Here is a tiny trained network, its code and every weight. The questions are about switching its units off for an input and a class, where a switched-off unit gives its printed mean instead of its output.

import numpy as np


def w(rows, s, z=0):
    codes = np.array(rows[::2]) - 128.0
    scale = np.full(codes.shape[1], s)
    scale[-1] = z or s
    return codes * scale


def norm(h):
    return h / np.sqrt((h * h).mean(-1, keepdims=True) + 1e-5)


def f(y):
    return y / 2 * (1 + np.tanh(0.7978845608 * (y + 0.044715 * y**3)))


def log_softmax(a):
    a = a - a.max(-1, keepdims=True)
    return a - np.log(np.exp(a).sum(-1, keepdims=True))


def net(x, mask):
    res = np.array(x, float).reshape(1, 5) / 4 @ E
    u = 0
    for l in range(3):
        y = f(norm(res) @ A[l][:, :-1].T + A[l][:, -1])
        res = res + np.where(mask[u : u + 11], y, B[l][:, -1]) @ B[l][:, :-1]
        u += 11
    return log_softmax(norm(res)[-1] @ U[:, :-1].T + U[:, -1])


A, B = {}, {}
E = w([
[20,17,67],'x0',
[136,112,130],'x1',
[152,73,136],'x2',
[104,191,120],'x3',
[145,205,2],'x4',
],0.0071)
A[0] = w([
[6,123,103,163],'0.n0',
[106,112,231,252],'0.n1',
[143,138,117,175],'0.n2',
[150,115,91,67],'0.n3',
[53,52,151,55],'0.n4',
[77,133,135,42],'0.n5',
[177,101,104,90],'0.n6',
[212,82,127,95],'0.n7',
[110,95,72,89],'0.n8',
[103,95,141,60],'0.n9',
[94,22,26,164],'0.n10',
],0.011,0.0039)
B[0] = w([
[137,87,195,208],'0.n0',
[163,144,253,223],'0.n1',
[139,104,172,146],'0.n2',
[107,103,80,124],'0.n3',
[138,69,102,186],'0.n4',
[113,136,65,121],'0.n5',
[72,111,100,131],'0.n6',
[173,143,97,148],'0.n7',
[54,181,95,153],'0.n8',
[132,77,61,129],'0.n9',
[88,233,144,254],'0.n10',
],0.0051,0.0069)
A[1] = w([
[214,161,83,68],'1.n0',
[40,66,205,40],'1.n1',
[31,129,224,31],'1.n2',
[98,168,97,128],'1.n3',
[146,91,126,3],'1.n4',
[85,87,206,130],'1.n5',
[107,178,115,53],'1.n6',
[154,213,102,75],'1.n7',
[226,147,148,111],'1.n8',
[199,213,110,52],'1.n9',
[90,136,254,202],'1.n10',
],0.0098,0.0025)
B[1] = w([
[97,88,5,161],'1.n0',
[134,106,2,202],'1.n1',
[110,15,8,199],'1.n2',
[173,111,202,158],'1.n3',
[117,108,90,109],'1.n4',
[139,144,107,197],'1.n5',
[147,107,136,140],'1.n6',
[145,59,96,177],'1.n7',
[108,164,114,180],'1.n8',
[144,103,62,186],'1.n9',
[54,98,118,253],'1.n10',
],0.0069,0.0061)
A[2] = w([
[133,65,156,182],'2.n0',
[185,140,191,64],'2.n1',
[85,128,76,149],'2.n2',
[64,187,171,254],'2.n3',
[127,64,121,130],'2.n4',
[215,128,96,130],'2.n5',
[43,161,77,141],'2.n6',
[162,147,168,96],'2.n7',
[134,150,248,189],'2.n8',
[122,107,76,148],'2.n9',
[90,170,86,185],'2.n10',
],0.015,0.0037)
B[2] = w([
[123,206,133,181],'2.n0',
[46,75,174,158],'2.n1',
[175,148,226,227],'2.n2',
[253,109,143,213],'2.n3',
[115,144,62,176],'2.n4',
[78,160,66,178],'2.n5',
[143,96,232,254],'2.n6',
[94,99,190,138],'2.n7',
[215,147,232,214],'2.n8',
[74,189,148,202],'2.n9',
[182,121,188,220],'2.n10',
],0.0076,0.0069)
U = w([
[143,127,199,204],'0',
[197,123,180,144],'1',
[63,57,60,150],'2',
[16,93,110,6],'3',
[129,170,8,163],'4',
[175,191,36,8],'5',
],0.015,0.0022)

Each question gives the input, the list of numbers given to net, and the class t.
The units are the neurons (one row each of A and B). Each row of codes is followed by its name. A weight is (code - 128) times the scale printed after its matrix; where a second scale follows, it is the last column's (A, B and U).
mask holds one flag per neuron, layer by layer. A switched-off neuron (its flag False) gives its mean, the last column of its row in B, instead of its output. The means were averaged over made-up inputs and are rounded, as every weight is.
A unit's drop is (log p(t) with every unit on - log p(t) with that unit switched off) / (log p(t) with every unit on - log p(t) with every unit switched off).
The circuit of an input: a set's keep is (log p(t) with only the set's units on - log p(t) with every unit switched off) / (log p(t) with every unit on - log p(t) with every unit switched off). Starting from the 12 units with the biggest drops (on a tie, the unit counted first), units are removed one at a time, each time the one whose removal leaves the highest keep (on an exact tie, the one counted first), for as long as the keep stays at least 0.8.
units of the circuit, in order: the units of the circuit, biggest drop first
unit that matters most: the unit with the biggest drop
top k neurons: the k neurons with the biggest drops, biggest first
k most important neurons of layer l: the k neurons of layer l with the biggest drops, biggest first
drop when u is switched off: that unit's drop, to one decimal
input [1,-3,-4,1,-2], class 3: units of the circuit, in order : 1.n2, 2.n3
input [3,-2,-7,-2,-7], class 2: units of the circuit, in order : 1.n2, 1.n1
input [3,8,6,6,-1], class 3: units of the circuit, in order : 1.n2, 2.n3
input [2,2,4,3,0], class 3: 2 most important neurons of layer 0 : 0.n0, 0.n4
input [-1,3,-1,6,2], class 5: units of the circuit, in order : 0.n1, 1.n9
input [2,0,-6,-1,-3], class 2: units of the circuit, in order : 1.n2
input [0,-1,-2,-4,5], class 4: top 2 neurons : 1.n10, 2.n5
input [-3,-1,-7,0,1], class 4: top 2 neurons : 0.n1, 0.n10
input [2,6,8,4,-8], class 3: top 2 neurons : 1.n1, 2.n3
input [1,5,4,-1,-8], class 2: top 3 neurons : 1.n1, 1.n2, 2.n2
input [2,5,-5,8,-6], class 3: top 2 neurons : 1.n2, 1.n1
input [0,-5,4,3,4], class 5: 2 most important neurons of layer 1 : 1.n10, 1.n2
input [8,-3,-6,0,1], class 0: top 4 neurons : 2.n6, 0.n10, 2.n2, 0.n1
input [4,8,-4,-7,5], class 0: unit that matters most : 2.n6
input [8,-2,-2,-7,4], class 0: drop when 0.n10 is switched off : 0.3
input [6,4,-1,-6,-7], class 2: 2 most important neurons of layer 1 : 1.n1, 1.n2
input [7,2,2,-4,4], class 0: drop when 0.n10 is switched off : 0.2
input [5,7,-8,5,2], class 1: drop when 0.n1 is switched off : 0.1
input [2,-1,4,8,-4], class 3: drop when 0.n3 is switched off : 0.0
input [7,-5,8,-3,5], class 0: unit that matters most : 0.n10
